Below are the code and all the weights of a small trained network. Each question names an input and a class and asks about switching units off, where a switched-off unit gives its printed mean instead of its output.

import numpy as np


def w(rows, s, z=0):
    codes = np.array(rows[::2]) - 128.0
    scale = np.full(codes.shape[1], s)
    scale[-1] = z or s
    return codes * scale


def norm(h):
    return h / np.sqrt((h * h).mean(-1, keepdims=True) + 1e-5)


def f(y):
    return np.maximum(y, 0)


def log_softmax(a):
    a = a - a.max(-1, keepdims=True)
    return a - np.log(np.exp(a).sum(-1, keepdims=True))


def net(x, mask):
    res = np.array(x, float).reshape(1, 8) / 4 @ E
    u = 0
    for l in range(3):
        y = f(norm(res) @ A[l][:, :-1].T + A[l][:, -1])
        res = res + np.where(mask[u : u + 5], y, B[l][:, -1]) @ B[l][:, :-1]
        u += 5
    return log_softmax(norm(res)[-1] @ U[:, :-1].T + U[:, -1])


A, B = {}, {}
E = w([
[60,244,112,170,122,136,165,94,189,58],'x0',
[127,198,86,159,167,22,89,254,101,156],'x1',
[115,161,131,111,32,85,236,115,53,118],'x2',
[120,125,136,140,127,122,126,121,127,133],'x3',
[134,132,124,123,130,131,131,126,132,137],'x4',
[130,123,132,129,133,124,129,127,126,121],'x5',
[119,124,120,124,128,122,121,119,118,119],'x6',
[129,132,130,120,125,135,126,133,123,127],'x7',
],0.0097)
A[0] = w([
[133,62,136,97,38,154,254,54,122,115,4],'0.n0',
[94,112,123,169,63,163,127,117,186,138,76],'0.n1',
[143,12,184,80,111,198,120,62,129,132,214],'0.n2',
[121,139,84,144,183,95,80,197,170,154,53],'0.n3',
[73,139,152,130,130,234,133,43,201,71,124],'0.n4',
],0.0075,0.0026)
B[0] = w([
[147,197,171,117,169,119,2,142,52,126,217],'0.n0',
[126,157,116,90,147,96,118,152,157,141,158],'0.n1',
[87,101,45,208,126,182,139,161,123,183,255],'0.n2',
[143,138,160,118,116,173,87,66,102,106,194],'0.n3',
[172,100,144,96,128,45,184,109,210,67,239],'0.n4',
],0.0097,0.0091)
A[1] = w([
[116,73,35,154,128,158,173,162,169,193,4],'1.n0',
[183,121,138,4,82,17,176,167,84,155,28],'1.n1',
[153,84,196,98,149,139,74,167,25,165,207],'1.n2',
[42,209,76,161,65,119,254,149,126,100,72],'1.n3',
[101,137,72,138,45,55,205,200,57,167,189],'1.n4',
],0.0081,0.0017)
B[1] = w([
[90,73,149,206,183,205,130,167,141,110,190],'1.n0',
[112,75,164,246,184,254,136,69,157,80,196],'1.n1',
[167,106,64,76,69,70,189,128,152,154,255],'1.n2',
[124,112,71,112,146,166,37,183,83,242,205],'1.n3',
[188,55,91,91,91,92,188,85,197,59,225],'1.n4',
],0.01,0.0082)
A[2] = w([
[113,250,161,129,132,128,100,96,106,89,88],'2.n0',
[154,78,77,130,113,158,101,124,89,171,213],'2.n1',
[113,191,147,122,115,129,102,116,100,80,53],'2.n2',
[166,95,120,123,122,132,113,116,116,142,174],'2.n3',
[85,130,121,124,118,111,128,150,140,131,5],'2.n4',
],0.012,0.003)
B[2] = w([
[89,46,176,227,186,254,107,201,89,201,179],'2.n0',
[73,228,210,73,114,83,91,142,69,148,247],'2.n1',
[60,107,151,163,172,172,104,133,84,151,155],'2.n2',
[113,226,155,127,149,101,134,103,100,65,187],'2.n3',
[141,153,133,138,137,141,112,131,106,162,129],'2.n4',
],0.0085,0.013)
U = w([
[58,90,161,201,191,244,102,166,105,164,46],'0',
[139,205,123,65,88,63,103,160,48,173,95],'1',
[187,97,105,119,109,83,227,97,243,40,253],'2',
],0.011,0.0019)

Each question gives the input, the list of numbers given to net, and the class t.
The units are the neurons (one row each of A and B). Each row of codes is followed by its name. A weight is (code - 128) times the scale printed after its matrix; where a second scale follows, it is the last column's (A, B and U).
mask holds one flag per neuron, layer by layer. A switched-off neuron (its flag False) gives its mean, the last column of its row in B, instead of its output. The means were averaged over made-up inputs and are rounded, as every weight is.
A unit's drop is (log p(t) with every unit on - log p(t) with that unit switched off) / (log p(t) with every unit on - log p(t) with every unit switched off).
The circuit of an input: a set's keep is (log p(t) with only the set's units on - log p(t) with every unit switched off) / (log p(t) with every unit on - log p(t) with every unit switched off). Starting from the 12 units with the biggest drops (on a tie, the unit counted first), units are removed one at a time, each time the one whose removal leaves the highest keep (on an exact tie, the one counted first), for as long as the keep stays at least 0.8.
units of the circuit, in order: the units of the circuit, biggest drop first
k most important neurons: the k neurons with the biggest drops, biggest first
top k neurons in layer l: the k neurons of layer l with the biggest drops, biggest first
drop when u is switched off: that unit's drop, to one decimal
input [7,7,0,5,8,7,-1,-5], class 0: top neuron in layer 0 -> [0.n2]
input [-6,1,-3,-1,-4,1,0,-3], class 1: top 2 neurons in layer 2 -> [2.n1; 2.n0]
input [8,0,6,-2,-1,6,5,-2], class 0: units of the circuit, in order -> [1.n2; 2.n0]
input [1,-7,8,-1,7,-3,6,-4], class 0: top 2 neurons in layer 0 -> [0.n0; 0.n4]
input [8,0,4,4,1,-7,8,8], class 0: 3 most important neurons -> [1.n2; 0.n2; 2.n0]
input [-7,1,-5,-5,6,1,5,0], class 1: units of the circuit, in order -> [2.n1; 1.n2]
input [6,0,5,2,4,6,3,5], class 0: 2 most important neurons -> [0.n2; 0.n0]
input [7,0,4,-2,-6,-1,8,4], class 0: 2 most important neurons -> [1.n2; 0.n2]
input [7,-1,7,-7,1,7,0,4], class 0: 2 most important neurons -> [0.n2; 0.n0]
input [-3,1,0,-6,5,4,-5,-8], class 1: 2 most important neurons -> [0.n4; 0.n2]
input [-1,4,4,5,-6,1,-8,7], class 2: 2 most important neurons -> [1.n4; 0.n2]
input [2,-8,-6,6,4,2,-3,-4], class 2: 3 most important neurons -> [0.n4; 2.n0; 1.n3]
input [0,8,-8,-7,8,3,-2,8], class 1: top 2 neurons in layer 0 -> [0.n4; 0.n0]
input [3,-8,0,1,-8,5,-2,3], class 2: top neuron in layer 0 -> [0.n4]
input [5,-4,-8,0,-5,3,-4,8], class 2: drop when 0.n4 is switched off -> 0.3
input [2,-4,8,-3,-6,3,-8,-4], class 0: drop when 0.n0 is switched off -> 2.4
input [3,-1,-5,0,-6,-6,3,2], class 2: drop when 0.n4 is switched off -> 0.5
input [3,-2,-2,8,-3,7,2,-2], class 2: drop when 0.n4 is switched off -> 1.1
